Each row comes from the steps of one path. Every step used is in the known rows, and no mark comes twice. Write the path behind each row, first mark first.
Known rows:
vafi-sitak-redes-kipip-refos-mital-romo-burif: [-174  240 -159 -186  328 -232  140   58  304  237  -61  -61    1  207
 -111  -65   43   99 -276 -124  134  285  587  115  -91  241  -71 -156
  238  274 -147  107  164 -220  -86  140 -425  440  240   18 -124  174
  219  350 -305 -114   47  -92 -109  -29 -287   72    8   23   66]
redes-vugeres-sitak-zagu-kipip-refos: [  78  -46   36  294    8  132   55  -71 -133 -108  121  -40  124 -212
 -105   83   42  271  -70  -50   66   26 -344   40  180 -122 -114  -91
  116 -173 -136  300  -26  419  -71  -24   21 -107  -89  -43 -122   25
 -188   63   39  263   14  -99  -51  294  -55  -38  -76  134  -63]
mital-romo-redes-vugeres-sitak-zagu-kipip-refos-vafi: [  93   36  -26  308  131   98   20  246   45   85  187 -230  267 -229
   47    6 -133  255    8   73  101   35 -458  206  -63  -57  -21  -86
  100 -348 -133  252 -149  102  -37   85 -208  -19  101  -47 -390   38
    2  298 -101  228   68  -24  -28  337   47 -140   31  180   81]
sitak-redes-zagu-vugeres-vafi-nenos: [ 148  -16   73 -249 -217  203  -31 -161 -210 -308  -98  254 -285  -80
   84  163 -107 -269   51  -86  -95 -111  -36 -123  -76  -29  -68   36
  -48  239   15 -134 -259  195  195   15  103  178    2  -65  239   33
  -57  -24  -95  138  -31   77 -138 -126  189 -338  -46    2 -178]
vugeres-sitak-redes-zagu-kipip-refos: [ 118   34  143  221  215  208   49 -162 -211  -71  -75  -62   71 -294
 -109   13   -4  303  -59 -102  -38  -82 -149  -18  -36  -29 -239 -177
  109 -134   61  366 -115  391 -125  -78  -85  -97  -64  -61 -227  -58
 -185  157  106  283  162 -250  -69  316 -104  -71  -35   96  -14]
mital-romo-refos-vafi-nenos-fofil: [  56  244   99 -209  105  199 -478  -55 -117  304  109 -150  -45 -376
 -153  105 -116 -131  105  -58 -170 -464 -200  344 -155  337 -324 -189
  174 -271  151  148 -250  114    4   65  -38  649  -29  -68 -263   26
 -388  -40 -306  -60  234  -24 -240 -496   93  -74 -296  136  -33]
kipip-zagu-redes-vugeres-vafi-nenos-refos: [ -34 -225   -7 -131 -236  264  -53    9   43   -4  114  102  -38   62
  -57  224    2 -251  -16  193 -214   55   44  106   11  -16  211   77
 -243   40 -139 -145  -83   67  -26 -146  264  -82 -242   73  179 -135
 -122 -389  -39  -57 -294  -76   29  -97  109 -158 -144 -135  -68]
burif-nenos-fofil-zagu: [ 151  177  125   32 -143  337 -122 -470 -319  -53 -201  343 -155  102
 -131   33   78  261  191  -98 -125 -165 -323  -20   29   58 -104  105
   67  -19   26   -7 -235  160  376   13  161   66  -46 -222 -450  181
 -454  -36  155 -112  272  -28 -157 -560 -143   80 -507  -85   72]
mital-refos-vafi-sitak-vugeres: [ -78  200  -42 -142 -273  247 -411  209  -65 -190   46   87  167 -196
  -88  148 -106 -398  -74 -236  164  -72    1  254   94  348  -16 -195
  -77   36  213 -287   55 -140  213 -172  150  321  -47  203  260  -92
 -244 -123   33  -11   -6  143  102   28   71 -219  -39 -350   12]
zagu-vugeres-redes-kipip-refos-mital: [  91 -200 -133  183  326   21  175 -209  -24  -93  107 -106   69 -204
   98   70 -195  184 -123  -74  -23  109  -73 -121  -16 -106 -177   46
 -124  -25  112 -107  225   62  -84   20 -198  -88   75  112 -123 -338
   -4  347 -109  196  -26   58   77  308   36  206  111  -53   95]
zagu-sitak-redes-kipip-refos-mital-romo: [-107    4 -338   30  365  -25  131   25  -54  252  166 -225   86  -76
  150   65  -86  235 -390 -126  206  -45   99  -17  -55  -95 -129  204
  124 -282 -195  203   69  -53  -97 -249 -400  524  175   99 -261 -197
  124  349 -101  122   -4  -48  -62  184  186   83  219   19   54]
burif-nenos-vafi-sitak-redes-zagu-kipip-refos-mital: [-200  -53   69  122  378   71  -18 -221   44  112  -38  -40  250 -185
   13  -98 -116  187  111  -63 -238 -160 -187    2  -21  -14 -213  -91
  -59  -12  -39   78 -216  117  -93  -94 -124  262  -33  -65 -204 -292
 -243  103  155  -89   96 -199  122  416  -56   21  112  132 -114]
redes-kipip-refos-mital: [ -27  -34 -166  235  384   40  116 -261   72 -136   -4 -242   93 -223
   70   45 -325  149 -190 -243  -35  106 -157 -104   28 -142 -232   69
 -105   92  214  -52  200  118  -50  -17 -106   31   52  -35  -77 -297
  -61  299 -220   -7  -56  -68   89  332 -216  321 -144   74   -6]
vugeres-sitak-zagu-redes-kipip-refos: [ -64   58  -84  177    2  103  -18 -227  -38 -145 -223 -141  150   18
  114   72 -151  146 -237  -68  117  127   67 -155  -98  -69 -145   36
 -132 -212  146   69  212  289  -63  -47  -99 -423  -44  138 -126 -237
   58   14  -85  349  303 -154   -6  276 -130   73   -9  -77   57]
kipip-zagu-redes-vugeres: [ 229 -133 -137   62 -301  336  -52  -34  -31  123  275  122  197   72
  -56  200  230   28  -44  149  299   34  -71  119  253  -58   98   31
   79  -27  -34   10  236   69  -72    9  221 -405 -209  142  -46  -43
   59 -205  -30  427  -60   36  -48  112   90  -39   41 -284  213]
nenos-romo-mital-redes: [-101 -229  -82   71  418  176  -55  319 -106  -76 -410 -246  -40 -224
  -48  134  -38   -1  287   60   77 -164 -163  -67 -299   86 -380   19
 -219  -97  210  -49   53 -332 -218   90 -216 -468   20  -63  -14  -55
  195 -278   51   14   48  -55 -250 -171  -13  -73 -277   23 -217]
burif-refos-romo-redes-vugeres-zagu: [  60  117  -46  106  -37  161  180  104  149  183  -51  -46  -88 -101
    6  -16  -18 -132  229  187   42 -175 -102  182  141 -162  247  168
  306 -134   30   33  144  -83    2  123   84 -166  104  -23    1  469
   35 -170  -11 -133   64   53 -178 -214  -33  128  -63 -228  280]
redes-kipip-refos-vafi-sitak-vugeres-zagu: [ -55  248   49   23 -349  286 -151   31  -23 -148 -110  159  132   34
  -87  221 -223 -247 -249 -122  -19   77  113   50   47   35  120   -4
  -60 -190  270  -76   61 -161  207  -23   45  129   65 -133   63  331
 -130  -15   76    1   28  101  -18  215  -47  -31   53 -242  273]
refos-mital-redes-kipip: [-258   91 -156  235  320   41  179  307 -108 -299 -168 -235  141 -288
  243   97 -387  146 -273 -107  223   75 -390 -302  -10 -189 -229  144
 -281  103  318  -32  163  -88   16   27  -59 -483  -14   97  -54  -78
  207  -40  -78 -172    8  133  -22  299  -33  335   42   74  -65]
romo-burif-refos-mital-kipip-zagu-sitak: [-266 -135  108  107  107 -235  144  -83  179  243  265  -95  228  363
 -105 -130  202  138 -138   -8   65   -1  351  -85   15   49  489  -57
  111  104  -66 -137  143  128 -305 -191  128  303 -108  -24  220  -58
  108  -89  -89  -81  166  -61   99   -6 -185  174  101   59 -411]
vafi-burif-refos-nenos-kipip-zagu-sitak-vugeres-redes: [ -29 -197   32 -294 -623   44 -157  -75 -121   35  338  125  -36  144
    7 -297  171 -192  -73  -15  -10 -135  273   -6   99  146  163  -63
   -6 -129   74 -358  128 -219   42  -88  214    0    7  278  426 -104
  -71 -110  502  106 -223  249  156  -24  185  157  317 -249  163]
nenos-romo-burif-refos-vafi-sitak-vugeres: [ 110  137   14 -217 -327   -4 -292  227  191 -172  238  143  119   16
 -353   23   87 -526   70 -177  127  -76  278  414   91  593  156 -220
    8  164   82 -278   19 -211  126   12  172  455  -18  193  306  251
 -234  -12   66  -52   52  101   97 -147  -88 -164   -3 -215  101]
kipip-zagu-redes-vugeres-vafi-burif: [ 229 -236   64 -492 -474  -35  114 -406  -56  -45  -14  301  -97  242
  -81   93  -13 -174 -131  103   -4  222  -26   16   -5 -114  144  -53
   57  208 -124 -172   23  -79  220 -179  148  -77  -33   37  393 -185
  129 -298 -263  317 -228   37  -97  232   -7  -81 -111  -33   50]
burif-nenos-romo-redes-vugeres-vafi-sitak: [-156  -11  171 -217 -258   85  -40  -55  130   75  -87   52 -164  195
  -38   16   27 -409   76  119  -48  -81  249   92  -50  162  308   89
 -245  274 -272 -262 -177 -212  197   83  148  -87  -26 -362  182   35
  -33 -548  176 -152   -7  148   29 -146  205 -319 -241   -6 -246]
romo-burif-nenos-fofil-sitak-vugeres-redes-zagu: [ 214  212  -32    8 -390  162 -154   69 -244  -51  273  479 -124   13
  -94   14  162  -69   11  138   50 -173  223  243  311  299  262   13
  340  219   65  119   50 -160  246  240   16    6   98 -348 -108  401
 -191  101  128   43  208  113 -175 -255   15 -238  -77 -228  128]
redes-kipip-refos-romo-burif-nenos-fofil-vugeres-sitak: [ 226  307  -62  223  -65 -402 -181   -1  133   56  172   64 -207  340
 -104   24  185  145  -24   44 -239   31  194   68  -57  276   20    6
  407  235  -55  211  147   94   17  102  -56   55  128 -312 -202  426
 -145  219 -255   19  355   76   75 -161   25  156  -99   43  202]
vugeres-vafi-nenos-burif-refos-romo-mital-redes: [-163 -254  -45 -211  436 -307  -95  338  122 -156 -330 -363 -222  -75
   27    2  -91 -244  369  111  -99  -38    9 -111 -307  -71 -159   69
 -128   25    8 -257 -114 -184  -59  -79  -52 -196   40  112  195 -122
  241 -152 -131 -463  -98  -94  -53 -337  -92  -65  -96   51 -251]
vugeres-zagu-kipip-refos-romo-mital-redes: [-182 -264  -38  156  602  -53  105  429 -108    2 -438 -303  112 -217
   62  116  -28  166  319  245   13   21 -231 -142 -307 -222 -413   91
  -70 -222  227  269  -81 -210 -322   -8 -288 -524   20   46 -200   72
  200  -84   52 -172   34 -177 -131   -8 -105   -3  -17   18 -174]
vugeres-zagu-sitak-redes-kipip: [ -28  410   37  213 -267  106 -119  -54 -138    2 -118  140   52   56
   15   54 -204   57 -433 -173  109 -157  130 -282   51  -97  -55  320
   20   -7    6    8   33   10   -9  -88  -10  -61  -42 -193    6  335
  118   73  237  111  297  206  -17  246  127  291  302   -3   41]
fofil-vugeres-vafi-burif-nenos-romo-mital-redes: [  -6 -201  -10 -107  193 -234   22  201 -114 -157 -471   54 -183  -61
   18  132  -73 -114  305  160  -74  -55 -243 -170 -295   -2 -120  142
 -176   40   64 -190  -16 -357   61  -28 -153 -373   88 -142  204  -26
  293 -428 -110 -151  -83    4 -127 -108   61 -168 -235  110 -174]
kipip-zagu-sitak-redes-vugeres-vafi-burif-nenos-refos: [-112  -76   35 -140 -319   -4  -24 -110   22  187  135  326 -127  184
 -219    0  -14 -141  -44  147 -220   40   90  104  149  -25  406   46
  -16 -106 -343 -310  -58   39  134 -309  290   47  -81 -156  342   54
  -68 -328  131   43 -157   67  -61   56   27    4  -13  -74  -46]
burif-nenos-fofil-zagu-redes-kipip-refos: [  28  204   44  105   90   52   27 -371 -231  -65 -204  129  202  -62
  -47   92 -124  281 -179   34   28   85 -104 -106  -51  -64  -88  138
 -261 -291  144   64   66  287  119  -95   82 -336 -189  165 -469 -197
 -169   58  102   42  332 -186  100  -90 -146   99 -146 -111  188]
zagu-kipip-refos-mital-romo-burif-nenos-vafi-sitak-vugeres: [-199   42  -74 -259 -128 -178  -74  303   47   -5  184  273  222   95
 -113 -166  235  -93  -20  -97   52   69   93  228  175  307  -22 -238
  114   54 -193   84 -178 -260   82 -190  -51  583   41   87  -42   89
 -199  108  289 -201  -42  -37  255   80  110 -264  169 -130  -42]
fofil-vugeres-redes-kipip-refos-mital-romo-burif: [ 107  213 -226   -8  248 -373  241  108  234  133  123   41  -70  171
  -51  -36  150  170 -216  -62   70  305  383   41  -15  166   52   22
  365  369 -171  199  300 -247  -53  224 -444  297  282   68 -187  245
  279  447 -384 -144  -76   -1   29  -56 -144  149  -45   30  211]
vafi-sitak-zagu-vugeres-redes-kipip-refos-mital-romo-burif: [-182   57 -143 -164  227 -236  200  115  279  204   81   35    2  288
  -38   42  159  111 -177   59  127  282  578   83  -55  222   48 -140
  230  123 -290   82  202 -217  -51  267 -474  335  269  163 -106  156
  258  358 -271   49  118    9 -150 -105  -79  -48  171  -11   53]
redes-zagu-kipip-refos-romo-burif-nenos-vafi: [ -12  375   43   30  108 -262  -10  104  280   54   64   82  126  141
 -280 -352  217   26  355 -118 -364    9 -152   71    7  157 -101 -180
  214  315 -236  379 -226   45  -74  129  133  184  -87  -40 -199  303
 -136  405  257 -279  309 -126  253  -70 -144  115 -201  284  -55]
vafi-burif-refos-romo-mital-redes-vugeres-sitak: [ -96 -189 -228    1   51 -255  225  229  111  162   -4 -393 -109   79
 -154  -38   12   12   47  188  139   38  -91   39   71   12   11  -91
  293  -38  -53 -112  238  -41   84 -136   34 -394  124 -148  158  140
  112 -290 -146  120  -37   15 -213  188   76  158  -62 -183  208]
redes-kipip-refos-romo-burif-nenos: [  -2  341 -103   -8  168 -342  140   58  288  -32  -28    1  -85  121
 -185 -227   62  -95  182 -199  -50  345  296  -24  116   46  -67  -62
  249  380   73   58  110  123    7  169   59 -111   21 -132  -26  448
   46  317 -125 -318  121  -76  121 -155 -562  228 -275  107   73]
redes-zagu-kipip-refos: [  58  105  145  267  302  184   81 -175 -185 -149   12  -66  162 -436
 -204   75  -52  223  -62 -143  -52  -96 -276   -5   85  -36 -241  -84
   26  -32   91  444  -77  402  -74  -27   79  -79 -167   71 -225 -108
 -201  185  123  119   96 -282   22  194 -198   -4 -183  159  -97]
kipip-zagu-vugeres-vafi-burif-refos: [ 205 -161  235 -302 -146 -313  132 -375  117 -218   -3  -35 -334  -38
 -212 -192   25 -308  130  -77 -219  -87 -261  -92  -74  101  260 -196
   47  -12   -8 -293   35  430  251 -368  338  281  -87  339  667 -360
   67 -265 -298  222  -10  -44  -39 -138  -55 -137 -103   -7 -171]
romo-mital-kipip-refos: [  29   -4  -64  198  410 -120   20 -209 -117 -100 -360 -342  -27 -197
  -86  -52 -176  184 -132 -261  101  159  108 -226  -28 -130  -62  -14
 -150  -40  235  150  209  278  -86  -68  -75 -129   42 -260 -193 -270
   70  110 -157   27 -148 -249  -56  -52 -320  -32 -371  124 -117]
refos-nenos-vafi-sitak-zagu-kipip-redes-vugeres: [-364  191  -64  195 -173  139 -121  301  -64  110  336   79  152   86
   21   31  194  -16  178  124  132  -25 -298   82  366   56  -98   59
 -198  -48  -47  251  -67    7   40  365  396 -153 -189  225  -97  -11
  -53  -81  334  117 -134  127  -52    2  182  103  226   91  -21]
fofil-zagu-kipip-refos-nenos-vafi: [ -42  269   14   14  -39  260 -266 -215  132  -67  -36    8   64  195
  -72 -229   94  190  310 -278 -441  -69 -666  -15  -89  205 -301  -13
 -134  -16  -65  239 -159   63   62  191  512   -5 -118  181 -265 -197
 -213  574  486    0   40  -32  206 -394   77  321 -310  177   20]
zagu-redes-vugeres-vafi-nenos: [  56  -78  -42 -306 -367  188   32 -140 -141 -171   25  177  -53   -5
   39  143  -77 -319  -41   21    5   66  -75  -37   55  -68   32  158
  -95  348  -49 -141 -141   88  149  -83  239  -76 -168  -78  187  -32
  -58 -334  -85  -29 -218   26   29   49  108 -211 -211  -79 -113]
vugeres-sitak-redes-zagu-kipip-refos-mital-romo-burif: [  43   44 -107 -130  424  -93  251  177  165  227   27    4   17  111
  -58  -95  195  355  -18  -31   27  244  252  172 -126  173  -89 -315
  502  138 -209  384  -56  -92 -214   83 -461  416  215  -74 -241  289
  122  463 -318   33  132 -271 -196   89 -212  -77  -11  158   50]
zagu-sitak-redes-kipip-refos: [ -62  293  -23  256   47  -24  -24 -243 -130  -50  -46  -41  100 -121
 -125   18 -200  123 -444 -191  154  -16  178 -118    3  -49 -101  167
 -140  -87   60  -13  197  230  -64  -84  -27  -95  -13   48  -78  -87
    8  224  154  226  197   54   66  225  -76  235   69  -45  -18]
fofil-sitak-vugeres-vafi: [ 439  -65  -99  -59 -678    2 -266  131 -210 -636  119  359 -275  153
  216  -18   82 -361   26 -128   36   69 -362  -24  131   60  302  253
  -23  501 -108   -5 -194 -103  296 -258  259  153    1 -293  369   50
   -6   50  -23    1 -120  286  154 -159  287 -400 -227 -104 -395]
refos-romo-burif-nenos-kipip-zagu-redes-vugeres-vafi-sitak: [-131  -28  124 -271 -396 -244 -128   90  365  125   66  -14   71  621
   -6  -95  276 -315   37  219 -109  281  512  -48  -97   27  381  -45
 -212  542 -389  -84 -191 -213   11   46  163 -101 -177  -85  209  175
   89 -360  121 -350    2  124  302  -21   99 -156   16   46 -144]
romo-redes-vugeres-zagu-kipip-refos-mital: [ -35 -254   23  224  411  189  278  -85  -14   95   -4   17  259 -343
  125   40 -164  333  117  135  -49    9 -379  116   54 -257 -111    4
   76 -121   60   88   -8  -53 -237    9 -173 -101   40  -57 -242  -85
  -90   92  -35  -80  -63 -149   24  343 -125  122    8   21  -13]
kipip-zagu-sitak-redes-vugeres-vafi-nenos-burif-refos: [ 101   22  204 -244 -276 -182 -226 -237  219   49  364   62 -227  106
 -315  -60   96 -302  -35  -77 -180 -234  238  120  148   43  492  -58
  105  -76 -440 -564  -19  302  107 -283  426  549 -164  136  491 -100
  -36 -121  -21 -219 -100   49   83 -235   13  -15  143  -29  -10]
fofil-vugeres-sitak-redes-zagu-kipip: [ 338  190  160  347  -83  134 -151   68 -251 -147   11  185   18 -237
   29   90   96  275  -13 -107    1 -336 -351 -141  148   27 -251   61
  339  185  -53  479 -259  270  -13  -38  -25  -51 -105 -163 -205  282
 -106   77  134  168  172  -78  -10  286  190  -50  249  170   48]

Write each row's path:
[ 358    0  -79 -141   14  351  -32 -181   25    7  151   61 -112  141
  -61  275  131   34  173 -104 -166   11  -23   90 -103  170 -156  110
 -265 -351    6  -29  177 -117    8  441  263 -156  -62  285 -212  -44
 -111  571  297  189 -116  100  -21 -643  217  263  -88   74  554] => fofil-zagu-vugeres-redes-kipip-refos-nenos-romo
[  31 -124  159  -35 -105 -269  206  -29  226   35 -147 -110 -235  213
  214 -109  -75  -71  -83  125 -110  164  197 -184  -71 -372  129   65
 -107  -60  117 -187  -26  -96   79   50  -68 -237   68 -168  166  -23
  213 -110 -178 -194 -210   44  155  -46  -99   74   72  143   24] => vugeres-vafi-burif-nenos-refos-romo-redes-kipip-zagu
[-245  -95  -70  148  147  -78   25 -224  137   35   23  -60  125   52
  134  -35 -161   73  -33   -5 -166   -4   -8 -150   -7  -57  -47   32
 -214 -114  -83 -223   89   44   54   69 -187   66   98   22  -73 -345
  -56  141   65   60  118  102  125  300  136   96  221   -3   -9] => burif-nenos-vafi-sitak-zagu-vugeres-redes-kipip-refos-mital
[-262  -24  218  165  -47  204  -20  330 -343  -78  -19  201  210 -101
   85   46  139  -72  303   96   47   66  -55  -62  -21    8 -254 -115
 -211 -113  414  257 -318 -126 -119    3  -72  -14 -177  230 -127   45
  -83 -332  186   10   25  -99  -24  348 -136 -134  307  -61 -105] => refos-vafi-sitak-vugeres-zagu-kipip-redes
[ 346 -100  178 -391 -403 -208   65 -355 -107 -251 -138  333 -308  185
   -1   56 -106  -99 -220  -68  -71  163  -25 -219 -119 -142  -13  -94
  -15  120  -64 -218  -51   31  264 -157   20  107   69   40  449 -130
  213   43 -253  401 -108  202  -97  140  127  -87  170  107   15] => sitak-redes-kipip-zagu-vugeres-vafi-burif
[ 108 -169 -169  206  305   25   91 -176    4  -94    4 -120   29  -87
  158   52 -203  278 -127 -121   -5  114 -104 -105  -80  -94 -214  -61
  -25  -95   99 -135  170  139 -114  -81 -216   -7  131  -13  -87 -250
   -8  382 -200  314  106   29   -9  379   54  174  179  -43   99] => zagu-vugeres-sitak-redes-kipip-refos-mital
[-136  -81  188 -130 -489   85 -241  -92  134   -7    1  -77   78  402
   35   13  118 -252 -189  128  -75   68  239 -144 -114   18  305   -2
 -407  381 -304 -105 -159 -107   78  -82  209 -152 -227  -81  229 -154
   38 -544  202  -68  -38  163  222  138  303 -212  -17  -17 -233] => nenos-kipip-zagu-redes-vugeres-vafi-sitak
[  -7  -93   42 -191 -519    9 -166  166   30   18  382  155  -15  263
  -22 -371  324 -162   51   11    1    3  381   40   41  270  302 -116
   10   43   26 -303  119 -242 -115   98  213  -46  -10  234  363  133
  -11   57  469   -7  -84  259  220 -214  118   95  225 -219   10] => romo-burif-refos-nenos-kipip-zagu-sitak-vugeres-redes
[-204 -170  -44    9  541 -109  219  201 -242  127 -282 -227    3 -192
  369 -120   98   -5  535  -86  263  123  105 -160  -21 -239  -36 -182
 -287 -181  486   26   -5   51 -266  127 -165    5  -39  179 -130 -267
   79 -425 -339 -356 -104 -213 -142 -159 -271  118 -103  202  -70] => burif-nenos-romo-refos-mital-kipip-redes
[-228 -296  -92 -362  104 -212  275  102  -38   97  -89   46  -62 -102
  357 -281  -95  -68   37  176  239 -204   -6  168 -141   29  179  116
  188 -188 -111 -230 -107 -395   62 -313 -299  326  328  197  151 -260
  203 -173  -48  -63   59  -59  -24 -100  185 -229  163 -177 -284] => zagu-sitak-vugeres-vafi-burif-refos-mital-romo-redes
[ 214  -49  -76  -34 -285 -163   54  -53 -122  420  224  226   80  158
 -246  148   97   97 -272  102  317  -65  293   46  365 -209  301  133
  142 -231 -292 -192  160  -89    4  -67   46  100  -26 -412   58  274
   96 -127  109  165 -254  152 -115  131  187   24  272   37  317] => vafi-burif-nenos-romo-mital-kipip-zagu-sitak-redes-vugeres
[-287  -48 -300  210  184   25  332  294 -260   73  263  -40  122 -185
   71  189  -78   51  -99  105  353  234   42   37  434 -272  178   75
 -251   36  174   49  216   31  -19  115  135  -93  -91  125 -177  -60
  -44 -282 -120 -201 -505   -5 -147  132  -86  184   51  -61  209] => vafi-nenos-refos-mital-kipip-redes-vugeres
[-264 -190  -68 -111  311   12  220   38   23   31 -308 -300  -78 -219
  497 -310 -208  127   30   50   -6  -66   -3  -57 -334 -248 -135   20
 -128   41  -28   -8 -181 -330 -105    3 -499  106  281   11 -198 -279
  168  -82  -28 -383 -119  -95   77  -64   52 -146 -151  112 -219] => vugeres-vafi-nenos-kipip-refos-mital-romo-redes
[ 440 -290   29 -153  -20 -549  153  -40   85  111  -63 -299 -270  215
   49  -52   75  -45 -129   43  171  193  199 -235   50 -449  389   37
   -1 -150   23  -88   59  187   47 -109  -42  206   58 -232  247  -86
  266  -45 -462  -46 -548   -2  -18 -120   21 -143  159  220  131] => sitak-redes-vugeres-vafi-burif-refos-romo-mital-kipip-zagu
[-140 -165   90  -22  133   46   63  139   -9   85 -240   16  113 -118
  220  -52   55  -47  255  227  154 -152  322  240 -107  -68 -237   50
  133 -103  195  128 -110 -351 -231  112 -314 -196  189  156 -239  154
  -76  -53  259 -173  117  -92   67 -155 -123  -69  202 -249   -5] => vafi-sitak-vugeres-zagu-kipip-refos-romo-redes
[   2  -74   61  142  231  -37   14  246  250    8  -51 -485 -130   10
   57   57   -1  -16  -11    5  -34  -38 -190 -237 -108  -96  -21    5
 -347 -464  379 -174  231   64  -80  215  216 -350 -137   34  216 -185
  295  -10 -124  -19 -215    6   14 -302   31  110   41  191   53] => burif-refos-nenos-romo-mital-redes-kipip-zagu
[-141  -76  240  133   40   11   70  -73  -78 -113 -103   47  121 -189
   53   35  -57   82  -38  160   88  -13 -172   58   22 -134   66   48
 -186  -78 -181  127 -196  198  -18   67  -32 -176  -34   25  -60 -133
  -67 -157  133   28   22  -57   50  116    4 -266  -26  135 -367] => romo-redes-vugeres-vafi-sitak-zagu-kipip-refos
[ 196  294  236   74  176  223 -300  138 -294   71  219  174   48 -451
   35  213   64  206   88   85 -283 -416 -528   57   48  212 -171   48
  113 -140   47  489 -148  183  -30  142  239   30 -286  193 -224  -81
 -242  155  173  -42   94  -60   40 -286  365  -56  126  219   63] => mital-refos-nenos-fofil-vugeres-redes-zagu-kipip
[ 184  -85   55 -155 -302   91 -282 -171   97    1  -37  -89 -296  180
   97 -305  111   89  171 -147 -196 -122  -58 -110 -163  141 -131 -394
  126 -186   56 -243   69  207  -29  -82  168  -23   53  176  357 -106
   69   84   89  459   66  136 -158  -78  122  104  300  -53  247] => vafi-burif-refos-nenos-kipip-zagu-vugeres-sitak-redes
[  24 -131  138   89  -76 -108  147   74  213   -9  -70 -240 -200  159
  265   19  -57 -102 -157  123  -69   66  259 -169 -112 -362   57  139
 -205    1  166 -131  -54  -76  -52  162 -110 -169   22 -135   77  -16
  146  -65 -168 -246 -257   71  194 -140   25   30   80  111  -54] => vugeres-vafi-nenos-refos-romo-redes-kipip-zagu
[ -47  288   -1  111 -287  444 -190   67  102  259  -19  204   15   44
 -208  179 -149 -181   52   84 -185  -44  -18  176  151   22  312   63
   73 -181 -107 -117   -7  -54  152   28  173   -6   -6 -327   -7  524
 -113 -241  113  -12  -22  146 -253  131  -13   19   -4 -210  376] => burif-nenos-refos-vafi-sitak-redes-vugeres-zagu
[  -4 -108  -36  344  125  -96  -32   56   60  -13 -114  -99   77 -131
  343 -114   77  134  331  200  172 -273  -12  174   32 -147 -268  264
  242  135   18  305  -46 -131 -251  191 -314 -284  159   66 -307    8
   62  163  103 -141  209  -47   58 -256 -182   28   91  -38 -205] => fofil-sitak-zagu-kipip-refos-romo-redes
